Below are the code and all the weights of a small trained network. Each question names an input and a class and asks about switching units off, where a switched-off unit gives its printed mean instead of its output.

import numpy as np


def w(rows, s, z=0):
    codes = np.array(rows[::2]) - 128.0
    scale = np.full(codes.shape[1], s)
    scale[-1] = z or s
    return codes * scale


def norm(h):
    return h / np.sqrt((h * h).mean(-1, keepdims=True) + 1e-5)


def f(y):
    return np.maximum(y, 0)


def log_softmax(a):
    a = a - a.max(-1, keepdims=True)
    return a - np.log(np.exp(a).sum(-1, keepdims=True))


def net(x, mask):
    res = np.array(x, float).reshape(1, 4) / 4 @ E
    u = 0
    for l in range(4):
        y = f(norm(res) @ A[l][:, :-1].T + A[l][:, -1])
        res = res + np.where(mask[u : u + 9], y, B[l][:, -1]) @ B[l][:, :-1]
        u += 9
    return log_softmax(norm(res)[-1] @ U[:, :-1].T + U[:, -1])


A, B = {}, {}
E = w([
[148,106,127,234],'x0',
[41,184,61,159],'x1',
[243,217,21,127],'x2',
[84,244,170,252],'x3',
],0.003)
A[0] = w([
[69,183,109,134,141],'L0N0',
[38,148,157,146,106],'L0N1',
[81,171,130,81,89],'L0N2',
[158,139,109,184,148],'L0N3',
[178,200,163,238,71],'L0N4',
[164,111,98,102,132],'L0N5',
[88,131,137,55,177],'L0N6',
[237,254,192,111,2],'L0N7',
[147,200,50,119,170],'L0N8',
],0.0094,0.0061)
B[0] = w([
[88,108,99,88,194],'L0N0',
[193,177,124,116,189],'L0N1',
[45,150,107,68,156],'L0N2',
[84,167,122,144,188],'L0N3',
[89,146,66,169,211],'L0N4',
[172,138,87,173,184],'L0N5',
[147,176,171,137,227],'L0N6',
[203,175,1,197,177],'L0N7',
[110,46,141,91,253],'L0N8',
],0.0081,0.0054)
A[1] = w([
[157,183,179,164,175],'L1N0',
[90,150,148,94,1],'L1N1',
[112,50,243,180,114],'L1N2',
[131,120,38,107,93],'L1N3',
[172,159,87,98,114],'L1N4',
[210,93,175,91,70],'L1N5',
[83,177,110,27,94],'L1N6',
[92,212,172,123,139],'L1N7',
[196,138,64,1,205],'L1N8',
],0.0091,0.0017)
B[1] = w([
[153,105,118,85,164],'L1N0',
[136,131,148,123,149],'L1N1',
[159,158,109,7,181],'L1N2',
[120,106,135,116,206],'L1N3',
[145,96,105,161,175],'L1N4',
[177,111,166,155,189],'L1N5',
[138,154,189,174,203],'L1N6',
[107,160,102,136,183],'L1N7',
[113,134,144,192,254],'L1N8',
],0.012,0.0067)
A[2] = w([
[72,142,19,165,217],'L2N0',
[194,103,179,129,127],'L2N1',
[192,171,184,64,207],'L2N2',
[42,161,138,115,138],'L2N3',
[96,73,56,81,154],'L2N4',
[183,162,159,137,18],'L2N5',
[153,195,209,89,203],'L2N6',
[78,15,111,144,249],'L2N7',
[159,2,160,118,137],'L2N8',
],0.0078,0.0021)
B[2] = w([
[82,101,143,2,253],'L2N0',
[224,187,8,101,186],'L2N1',
[87,166,98,105,213],'L2N2',
[63,162,91,221,180],'L2N3',
[155,136,226,77,163],'L2N4',
[85,52,131,109,154],'L2N5',
[173,185,80,78,219],'L2N6',
[130,80,240,158,194],'L2N7',
[149,225,241,162,184],'L2N8',
],0.0056,0.0055)
A[3] = w([
[50,88,171,157,79],'L3N0',
[142,34,16,113,4],'L3N1',
[79,86,52,144,214],'L3N2',
[121,139,1,148,125],'L3N3',
[104,183,113,121,79],'L3N4',
[96,104,156,92,90],'L3N5',
[13,193,153,163,142],'L3N6',
[116,127,52,158,100],'L3N7',
[158,127,28,29,72],'L3N8',
],0.0078,0.0026)
B[3] = w([
[66,106,142,57,175],'L3N0',
[202,51,91,185,166],'L3N1',
[171,84,87,64,204],'L3N2',
[158,1,106,86,204],'L3N3',
[143,129,97,196,171],'L3N4',
[171,106,104,120,144],'L3N5',
[110,205,83,138,253],'L3N6',
[91,62,87,109,171],'L3N7',
[193,113,207,83,209],'L3N8',
],0.008,0.005)
U = w([
[216,126,165,213,212],'0',
[52,122,95,92,61],'1',
[213,196,155,31,174],'2',
[74,117,189,161,1],'3',
[174,26,50,127,140],'4',
[68,139,38,98,148],'5',
[100,249,123,168,207],'6',
[127,76,193,116,49],'7',
],0.018,0.0038)

Each question gives the input, the list of numbers given to net, and the class t.
The units are the neurons (one row each of A and B). Each row of codes is followed by its name. A weight is (code - 128) times the scale printed after its matrix; where a second scale follows, it is the last column's (A, B and U).
mask holds one flag per neuron, layer by layer. A switched-off neuron (its flag False) gives its mean, the last column of its row in B, instead of its output. The means were averaged over made-up inputs and are rounded, as every weight is.
A unit's drop is (log p(t) with every unit on - log p(t) with that unit switched off) / (log p(t) with every unit on - log p(t) with every unit switched off).
The circuit of an input: a set's keep is (log p(t) with only the set's units on - log p(t) with every unit switched off) / (log p(t) with every unit on - log p(t) with every unit switched off). Starting from the 12 units with the biggest drops (on a tie, the unit counted first), units are removed one at a time, each time the one whose removal leaves the highest keep (on an exact tie, the one counted first), for as long as the keep stays at least 0.8.
circuit, biggest first: the units of the circuit, biggest drop first
unit that matters most: the unit with the biggest drop
top k neurons: the k neurons with the biggest drops, biggest first
top k neurons in layer l: the k neurons of layer l with the biggest drops, biggest first
drop when u is switched off: that unit's drop, to one decimal
input [5,6,8,3], class 1: unit that matters most => L0N8
input [-5,0,1,7], class 4: circuit, biggest first => (L0N7 L3N3 L2N8)
input [-8,7,7,-1], class 3: top 2 neurons => (L0N8 L1N2)
input [8,5,-7,0], class 2: top 2 neurons => (L0N4 L1N2)
input [-3,7,-4,2], class 6: top 2 neurons => (L1N6 L0N1)
input [5,4,-1,-8], class 0: top 4 neurons in layer 0 => (L0N4 L0N3 L0N0 L0N2)
input [8,-2,8,-5], class 0: top 2 neurons in layer 2 => (L2N8 L2N7)
input [8,-5,0,2], class 5: top 2 neurons => (L0N4 L0N7)
input [0,0,8,-4], class 0: top 4 neurons => (L0N8 L0N4 L2N8 L2N7)
input [7,5,-4,8], class 5: drop when L1N6 is switched off => 0.1
input [-1,5,7,-5], class 0: top 2 neurons => (L0N4 L0N8)
input [4,7,7,-6], class 7: drop when L0N8 is switched off => 0.4
input [-7,-5,5,8], class 4: drop when L0N7 is switched off => 0.7
input [7,-7,0,-1], class 2: unit that matters most => L0N7
input [2,0,-3,3], class 5: top 3 neurons in layer 0 => (L0N7 L0N4 L0N5)
